Here is a tiny trained network, its code and every weight. The questions are about switching its units off for an input and a class, where a switched-off unit gives its printed mean instead of its output.

import numpy as np


def w(rows, s, z=0):
    codes = np.array(rows[::2]) - 128.0
    scale = np.full(codes.shape[1], s)
    scale[-1] = z or s
    return codes * scale


def f(y):
    return np.maximum(y, 0)


def log_softmax(a):
    a = a - a.max(-1, keepdims=True)
    return a - np.log(np.exp(a).sum(-1, keepdims=True))


def net(x, mask):
    res = np.array(x, float).reshape(1, 5) / 4 @ E
    y = f(res @ A[0][:, :-1].T + A[0][:, -1])
    res = res + np.where(mask, y, B[0][:, -1]) @ B[0][:, :-1]
    return log_softmax(res[-1] @ U[:, :-1].T + U[:, -1])


A, B = {}, {}
E = w([
[41,136,168,204,171,129,125,170,33,26],'x0',
[181,181,163,80,162,62,141,169,188,66],'x1',
[145,55,101,140,130,141,72,81,179,2],'x2',
[33,74,115,48,91,52,137,126,79,108],'x3',
[170,155,177,131,39,105,23,127,81,147],'x4',
],0.0098)
A[0] = w([
[136,196,140,106,112,128,110,149,79,152,91],'n1',
[171,170,151,163,133,193,114,165,188,136,96],'n2',
[157,86,115,94,110,145,90,49,152,24,116],'n3',
[157,178,186,79,170,46,139,179,178,86,142],'n4',
[89,75,86,171,105,212,113,91,101,187,167],'n5',
[108,185,171,102,94,123,188,166,114,164,42],'n6',
[54,72,120,64,94,57,138,171,94,107,85],'n7',
[108,189,131,114,136,118,197,152,97,192,47],'n8',
[78,92,113,70,103,36,120,120,128,135,4],'n9',
[132,178,122,188,160,176,117,141,122,113,112],'n10',
[76,100,64,127,201,149,254,125,149,129,180],'n11',
[131,166,181,143,42,95,15,112,96,142,48],'n12',
[179,128,75,42,83,156,137,65,201,191,89],'n13',
],0.0089,0.0018)
B[0] = w([
[175,115,77,154,112,184,136,141,107,113,172],'n1',
[119,66,138,163,204,85,125,58,155,183,193],'n2',
[171,68,92,112,136,236,134,167,54,138,229],'n3',
[77,45,157,157,5,61,176,181,123,189,203],'n4',
[28,74,138,138,56,64,205,144,158,169,223],'n5',
[197,73,91,100,123,231,108,153,91,128,178],'n6',
[155,157,162,143,210,134,1,100,181,191,225],'n7',
[199,112,84,82,106,193,70,163,135,132,191],'n8',
[176,118,173,187,160,129,89,37,186,169,198],'n9',
[114,126,203,161,195,109,35,121,176,154,181],'n10',
[154,210,79,155,94,98,141,132,183,70,242],'n11',
[164,181,52,174,63,91,167,67,210,34,226],'n12',
[52,205,201,176,93,152,29,170,64,78,250],'n13',
],0.0069,0.012)
U = w([
[169,97,180,162,228,94,81,38,189,226,16],'0',
[173,219,3,140,98,76,178,103,188,44,109],'1',
[197,20,50,94,138,236,117,196,72,122,81],'2',
[75,1,166,140,60,27,189,178,120,185,139],'3',
[54,217,224,152,154,131,62,195,48,68,251],'4',
[129,135,154,72,144,111,165,106,75,114,228],'5',
],0.008,0.0021)

Each question gives the input, the list of numbers given to net, and the class t.
The units are the neurons (one row each of A and B). Each row of codes is followed by its name. A weight is (code - 128) times the scale printed after its matrix; where a second scale follows, it is the last column's (A, B and U).
mask holds one flag per neuron, in row order. A switched-off neuron (its flag False) gives its mean, the last column of its row in B, instead of its output. The means were averaged over made-up inputs and are rounded, as every weight is.
A unit's drop is (log p(t) with every unit on - log p(t) with that unit switched off) / (log p(t) with every unit on - log p(t) with every unit switched off).
The circuit of an input: a set's keep is (log p(t) with only the set's units on - log p(t) with every unit switched off) / (log p(t) with every unit on - log p(t) with every unit switched off). Starting from the 12 units with the biggest drops (on a tie, the unit counted first), units are removed one at a time, each time the one whose removal leaves the highest keep (on an exact tie, the one counted first), for as long as the keep stays at least 0.8.
circuit, biggest first: the units of the circuit, biggest drop first
unit that matters most: the unit with the biggest drop
k most important neurons: the k neurons with the biggest drops, biggest first
drop when u is switched off: that unit's drop, to one decimal
input [-4,5,-6,7,7], class 0: unit that matters most	n9
input [6,8,4,5,4], class 3: 2 most important neurons	n4, n13
input [-2,-3,-2,4,-3], class 0: 2 most important neurons	n12, n4
input [6,-5,4,6,5], class 0: circuit, biggest first	n7, n13
input [1,1,3,-6,7], class 1: 2 most important neurons	n12, n7
input [5,2,-4,-7,-7], class 0: 4 most important neurons	n10, n2, n12, n13
input [0,-8,5,3,-6], class 3: 3 most important neurons	n5, n12, n8
input [1,1,-1,0,0], class 5: 4 most important neurons	n13, n5, n12, n3
input [-5,2,-6,8,-3], class 0: 2 most important neurons	n9, n7
input [-2,0,-1,-4,5], class 1: 3 most important neurons	n12, n7, n9
input [-5,7,-5,3,-3], class 3: 2 most important neurons	n4, n3
input [4,4,-3,4,7], class 1: 2 most important neurons	n12, n13
input [0,-5,-7,4,3], class 2: circuit, biggest first	n6, n8
input [-5,3,-4,7,-8], class 1: unit that matters most	n11
input [5,8,4,-2,4], class 3: 2 most important neurons	n4, n13
input [1,6,3,-4,-3], class 3: 2 most important neurons	n4, n7
input [2,5,-4,2,4], class 3: 2 most important neurons	n4, n11
input [-2,-1,-5,7,3], class 0: drop when n4 is switched off	0.0
input [-5,8,8,-7,-5], class 2: drop when n6 is switched off	-0.1
input [3,-5,-8,-1,-1], class 2: unit that matters most	n8
input [-5,-5,1,0,-7], class 1: drop when n11 is switched off	1.5
